[[133 107 130 129 104 133 136 128 132 128 130 138 117 136]
 [123 140 128 129 142 122 114 128 123 128 124 102 134 116]
 [121 142 126 127 143 120 117 128 122 128 124 115 139 118]]
|
[[121 142 126 127 143 120 117 128 122 128 124 115 139 118]
 [133 107 130 129 104 133 136 128 132 128 130 138 117 136]
 [123 140 128 129 142 122 114 128 123 128 124 102 134 116]]

[[142 118 113 133 111 117]
 [145 118 110 124 113 125]
 [138 121 115 140 104 115]
 [140 118 114 137 109 115]
 [151 119 105 118 113 128]
 [146 119 109 121 113 127]
 [138 121 115 140 106 114]]
|
[[138 121 115 140 106 114]
 [142 118 113 133 111 117]
 [145 118 110 124 113 125]
 [138 121 115 140 104 115]
 [140 118 114 137 109 115]
 [151 119 105 118 113 128]
 [146 119 109 121 113 127]]

[[115 133 125 128 121]
 [124 119 111 127 129]
 [122 133 105 128 117]
 [135 110 137 152 129]]
|
[[135 110 137 152 129]
 [115 133 125 128 121]
 [124 119 111 127 129]
 [122 133 105 128 117]]

[[150 117]
 [128 124]]
|
[[128 124]
 [150 117]]

[[122 114 132 126 131 112]
 [130 133 141 117 110 119]
 [119 146 122 127 125 125]
 [133 140 129 123 124 118]
 [125 149 132 128 119 129]
 [136 123 127 126 141 108]
 [131 120 138 127 133 114]
 [130 148 140 127 113 130]]
|
[[130 148 140 127 113 130]
 [122 114 132 126 131 112]
 [130 133 141 117 110 119]
 [119 146 122 127 125 125]
 [133 140 129 123 124 118]
 [125 149 132 128 119 129]
 [136 123 127 126 141 108]
 [131 120 138 127 133 114]]

[[142 107 151 148 148]
 [114 149 105 108 108]]
|
[[114 149 105 108 108]
 [142 107 151 148 148]]

[[132 127 130 142 133 126 128 128 143]
 [116 101 104 132 119 107 124 105 122]
 [129 114 116 132 130 116 126 117 120]
 [146 129 132 143 147 126 128 131 131]
 [142 154 151 124 139 149 132 151 132]
 [158 138 139 143 158 132 130 139 125]]
|
[[158 138 139 143 158 132 130 139 125]
 [132 127 130 142 133 126 128 128 143]
 [116 101 104 132 119 107 124 105 122]
 [129 114 116 132 130 116 126 117 120]
 [146 129 132 143 147 126 128 131 131]
 [142 154 151 124 139 149 132 151 132]]

[[148 116 128 154 146]
 [129 132 115 115 126]
 [133 129 118 130 139]
 [126 116 142 133 148]]
|
[[126 116 142 133 148]
 [148 116 128 154 146]
 [129 132 115 115 126]
 [133 129 118 130 139]]

[[149 118 120 147 132 115 115 107]
 [135 106 121 132 145 143 118 123]]
|
[[135 106 121 132 145 143 118 123]
 [149 118 120 147 132 115 115 107]]
---
[[119 126 105 134 119 142]
 [123 131 123 140 135 135]
 [126 126 135 138 148 127]]
|
[[119 126 105 134 119 142]
 [126 126 135 138 148 127]]

[[142 108 126 123 142 128 142]
 [133 127 122 138 127 125 141]
 [125  99 127 144 140 117 139]]
|
[[142 108 126 123 142 128 142]
 [125  99 127 144 140 117 139]]

[[133 129 149 120 145 127 126 134 122 107 135]
 [151 131 136 134 118 118 127 134 136 156 137]
 [135 115 142 121 130 134 121 121 132 120 149]]
|
[[133 129 149 120 145 127 126 134 122 107 135]
 [135 115 142 121 130 134 121 121 132 120 149]]

[[134 137 124 125 122 131 144 136 125 126 121 119 123 124 134]
 [138 143 122 122 117 131 155 145 120 123 118 113 121 119 138]
 [135 135 125 124 120 131 145 133 121 122 122 121 126 125 130]
 [131 133 126 127 125 130 136 134 125 126 126 124 126 125 131]]
|
[[134 137 124 125 122 131 144 136 125 126 121 119 123 124 134]
 [135 135 125 124 120 131 145 133 121 122 122 121 126 125 130]]

[[151 130 113 118]
 [125 142 124 119]
 [146 133 127 120]
 [129 130 127 124]
 [130 129 127 126]
 [144 116 142 130]
 [133 145 129 123]
 [129 131 127 127]
 [129 129 126 128]
 [128 132 127 125]]
|
[[151 130 113 118]
 [146 133 127 120]
 [130 129 127 126]
 [133 145 129 123]
 [129 129 126 128]]

[[119 107 112 111 111 136 130 127]
 [143 132 132 123 122 115 123 134]
 [125 116 128 127 104 117 138 118]
 [141 143 146 117 130 114 120 134]
 [109 131 140 134 126 154 130 126]
 [133 143 139 105 124 138 131 132]
 [133 114 133 128 130 129 118 130]
 [126 123 136 119 146 125 133 125]]
|
[[119 107 112 111 111 136 130 127]
 [125 116 128 127 104 117 138 118]
 [109 131 140 134 126 154 130 126]
 [133 114 133 128 130 129 118 130]]

[[123 132 141 126 119 139 120 125 113 133 146 139]
 [150 126 118 143 125 137 121 128 115 135 123 136]
 [118 129 124 133 129 113 127 134 118 144 122 133]
 [116 114 123 143 128 108 140 146 126 126 135 139]
 [110 121 141 130 121 122 114 110 108 119 143 124]
 [135 141 128 127 120 152 144 144 121 133 134 143]]
|
[[123 132 141 126 119 139 120 125 113 133 146 139]
 [118 129 124 133 129 113 127 134 118 144 122 133]
 [110 121 141 130 121 122 114 110 108 119 143 124]]

[[131 123 136 145 124 141 124 129 121 128 125 127]
 [129 121 133 137 134 133 128 133 120 127 124 125]
 [124 139 134 128 144 128 134 132 126 129 129 123]
 [127 146 115 120 105 123 129 126 131 131 126 133]
 [131 126 141 110 119 116 130 141 114 111 138 138]
 [122 122 116 139 140 142 113 116 142 145 115 125]
 [133 131 119 136 143 141 132 127 141 143 121 120]]
|
[[131 123 136 145 124 141 124 129 121 128 125 127]
 [124 139 134 128 144 128 134 132 126 129 129 123]
 [131 126 141 110 119 116 130 141 114 111 138 138]
 [133 131 119 136 143 141 132 127 141 143 121 120]]
---
[[130 117 130 133 102]
 [137 128 127 124 130]
 [134 131 127 125 122]
 [138 129 128 124 129]]
|
[[137 128 127]
 [134 131 127]]

[[148 140 127 128 146]
 [144 140 131 134 153]
 [136 143 124 133 155]
 [135 130 131 130 130]]
|
[[144 140 131]
 [136 143 124]]

[[113 138 123 110]
 [112 106 128 116]
 [113 115 125 115]
 [113 138 123 110]]
|
[[112 106 128]
 [113 115 125]]

[[140 127 128]
 [124 127 137]
 [143 127 151]
 [114 128 123]]
|
[[124 127 137]
 [143 127 151]]

[[128 127 129]
 [129 100 100]
 [130 126 128]
 [119 112 116]
 [135 121 125]]
|
[[129 100 100]
 [130 126 128]]

[[122 133 143 134 129]
 [128 128 128 128 128]
 [132 104 131 127 132]
 [140 128 138 135 134]]
|
[[128 128 128]
 [132 104 131]]
